Below is a small trained network, with its code and all its weights. Each question gives an input and a class and asks what happens when units are switched off, that is, made to give their printed mean instead of their output.

import numpy as np


def w(rows, s, z=0):
    codes = np.array(rows[::2]) - 128.0
    scale = np.full(codes.shape[1], s)
    scale[-1] = z or s
    return codes * scale


def f(y):
    return y / 2 * (1 + np.tanh(0.7978845608 * (y + 0.044715 * y**3)))


def log_softmax(a):
    a = a - a.max(-1, keepdims=True)
    return a - np.log(np.exp(a).sum(-1, keepdims=True))


def net(x, mask):
    res = np.array(x, float).reshape(1, 7) / 4 @ E
    y = f(res @ A[0][:, :-1].T + A[0][:, -1])
    res = res + np.where(mask, y, B[0][:, -1]) @ B[0][:, :-1]
    return log_softmax(res[-1] @ U[:, :-1].T + U[:, -1])


A, B = {}, {}
E = w([
[105,200,53,119,197,47],'x0',
[187,58,81,32,103,88],'x1',
[138,71,146,146,156,134],'x2',
[125,134,127,111,140,139],'x3',
[125,53,152,139,165,130],'x4',
[179,103,255,104,154,41],'x5',
[148,81,140,141,160,144],'x6',
],0.0081)
A[0] = w([
[161,85,163,70,163,184,188],'N0',
[161,134,175,115,162,133,197],'N1',
[163,59,71,103,75,116,45],'N2',
[111,155,239,82,119,66,41],'N3',
[206,108,102,70,104,113,98],'N4',
[236,167,127,158,144,166,180],'N5',
[155,85,123,130,114,116,35],'N6',
[175,85,96,93,86,103,60],'N7',
[96,114,112,111,93,162,162],'N8',
[122,113,171,152,31,147,13],'N9',
[118,110,154,174,174,132,100],'N10',
[191,126,170,136,35,153,153],'N11',
[137,229,101,68,124,129,191],'N12',
[153,151,172,113,105,86,82],'N13',
[85,112,202,108,107,66,62],'N14',
[116,136,151,137,131,141,26],'N15',
[115,138,190,105,150,124,25],'N16',
[126,193,172,161,47,130,172],'N17',
[207,138,158,174,106,87,61],'N18',
[82,102,123,100,146,110,193],'N19',
[139,116,153,109,85,161,114],'N20',
[53,74,60,137,94,162,136],'N21',
[83,73,156,86,58,194,56],'N22',
[132,130,128,182,109,141,2],'N23',
[168,107,132,111,80,236,101],'N24',
[147,133,86,85,181,97,111],'N25',
[170,95,110,145,146,140,56],'N26',
[237,145,112,113,79,126,148],'N27',
[126,101,54,175,115,173,81],'N28',
[151,103,223,92,81,83,82],'N29',
[171,101,82,56,94,127,78],'N30',
[131,141,177,183,113,134,140],'N31',
[101,164,149,193,153,157,76],'N32',
[120,127,165,220,165,163,134],'N33',
[133,104,163,122,85,159,83],'N34',
[102,93,64,179,155,71,87],'N35',
[104,128,116,128,185,96,64],'N36',
[54,97,92,155,97,144,44],'N37',
[139,116,209,106,90,168,106],'N38',
[205,70,109,87,116,121,111],'N39',
[169,185,90,112,99,209,185],'N40',
[168,120,153,150,118,115,34],'N41',
[244,170,195,121,155,104,79],'N42',
],0.011,0.004)
B[0] = w([
[114,92,126,156,174,117,226],'N0',
[111,59,106,105,127,117,198],'N1',
[86,152,213,118,91,157,198],'N2',
[139,100,71,65,41,156,236],'N3',
[40,183,228,148,155,153,210],'N4',
[79,88,90,153,125,127,156],'N5',
[134,144,164,87,121,148,143],'N6',
[74,206,203,175,84,174,189],'N7',
[112,109,75,100,121,104,175],'N8',
[163,151,180,125,165,109,179],'N9',
[138,114,122,174,111,140,165],'N10',
[132,140,123,172,195,74,232],'N11',
[120,82,129,171,141,91,232],'N12',
[146,112,87,137,86,126,173],'N13',
[149,157,86,75,98,158,194],'N14',
[161,163,174,83,66,205,118],'N15',
[160,150,142,105,88,193,149],'N16',
[57,75,180,154,155,122,221],'N17',
[177,93,113,55,116,142,165],'N18',
[102,116,117,190,132,146,161],'N19',
[150,145,132,134,171,85,171],'N20',
[148,86,49,75,112,143,226],'N21',
[180,205,123,164,173,97,209],'N22',
[125,187,165,53,72,140,126],'N23',
[160,168,69,154,154,47,224],'N24',
[115,199,163,166,174,90,178],'N25',
[119,131,110,119,72,135,135],'N26',
[112,114,146,181,128,136,191],'N27',
[142,119,70,32,98,132,204],'N28',
[154,107,71,109,127,129,255],'N29',
[102,121,179,159,129,161,203],'N30',
[97,151,150,125,170,122,188],'N31',
[125,146,209,109,152,184,198],'N32',
[104,96,194,154,138,141,220],'N33',
[166,171,129,150,181,135,174],'N34',
[169,185,119,123,133,67,170],'N35',
[164,180,149,142,154,88,150],'N36',
[152,114,101,105,53,128,166],'N37',
[164,141,102,140,195,112,216],'N38',
[91,116,169,137,104,135,230],'N39',
[115,89,78,97,132,123,224],'N40',
[155,182,112,81,102,140,136],'N41',
[130,85,2,113,55,146,225],'N42',
],0.0067)
U = w([
[144,77,8,38,87,189,53],'0',
[61,74,84,160,192,87,248],'1',
[199,206,88,157,236,23,47],'2',
[1,138,205,127,136,236,2],'3',
],0.0069,0.0037)

Each question gives the input, the list of numbers given to net, and the class t.
The units are the neurons (one row each of A and B). Each row of codes is followed by its name. A weight is (code - 128) times the scale printed after its matrix; where a second scale follows, it is the last column's (A, B and U).
mask holds one flag per neuron, in row order. A switched-off neuron (its flag False) gives its mean, the last column of its row in B, instead of its output. The means were averaged over made-up inputs and are rounded, as every weight is.
A unit's drop is (log p(t) with every unit on - log p(t) with that unit switched off) / (log p(t) with every unit on - log p(t) with every unit switched off).
The circuit of an input: a set's keep is (log p(t) with only the set's units on - log p(t) with every unit switched off) / (log p(t) with every unit on - log p(t) with every unit switched off). Starting from the 12 units with the biggest drops (on a tie, the unit counted first), units are removed one at a time, each time the one whose removal leaves the highest keep (on an exact tie, the one counted first), for as long as the keep stays at least 0.8.
circuit, biggest first: the units of the circuit, biggest drop first
unit that matters most: the unit with the biggest drop
k most important neurons: the k neurons with the biggest drops, biggest first
drop when u is switched off: that unit's drop, to one decimal
input [-8,8,-8,0,4,-7,3], class 2: circuit, biggest first => [N24 N22]
input [-4,-3,-1,5,-8,2,-5], class 1: unit that matters most => N17
input [-8,3,6,4,4,7,1], class 2: circuit, biggest first => [N22 N38]
input [-7,-3,-1,-7,6,-6,-5], class 2: circuit, biggest first => [N22 N24]
input [-7,-5,5,-5,-2,7,0], class 0: circuit, biggest first => [N3 N42]
input [-4,4,-1,-4,-4,-1,-3], class 2: circuit, biggest first => [N11 N3]
input [3,-1,-3,-5,-7,1,-5], class 1: 2 most important neurons => [N17 N12]
input [-4,-7,-8,-4,-6,8,-6], class 0: circuit, biggest first => [N3 N42]
input [-8,-3,-2,2,3,8,0], class 0: 2 most important neurons => [N3 N42]
input [4,5,-7,-8,3,6,4], class 0: 2 most important neurons => [N42 N3]
input [2,-8,-6,-2,7,-4,2], class 3: circuit, biggest first => [N32 N24]
input [-8,-6,1,2,-2,7,-6], class 2: 3 most important neurons => [N11 N38 N9]
input [-8,-8,5,0,4,-6,-8], class 1: 4 most important neurons => [N24 N17 N21 N33]
input [8,8,-7,8,-8,-4,8], class 1: 2 most important neurons => [N12 N40]
input [-6,7,7,-8,3,3,-1], class 3: circuit, biggest first => [N7]
input [-5,8,-4,-7,-3,-7,2], class 3: 3 most important neurons => [N2 N4 N7]
input [-6,8,5,3,4,4,-4], class 3: drop when N4 is switched off => 0.5
input [5,-7,-8,4,-8,-2,-2], class 3: drop when N11 is switched off => 0.3
input [3,5,-1,-1,2,6,-1], class 0: drop when N3 is switched off => 0.2
input [-7,5,5,8,-7,-4,-6], class 2: drop when N36 is switched off => 0.0
input [5,8,4,8,-6,0,-7], class 3: most important neuron => [N4]
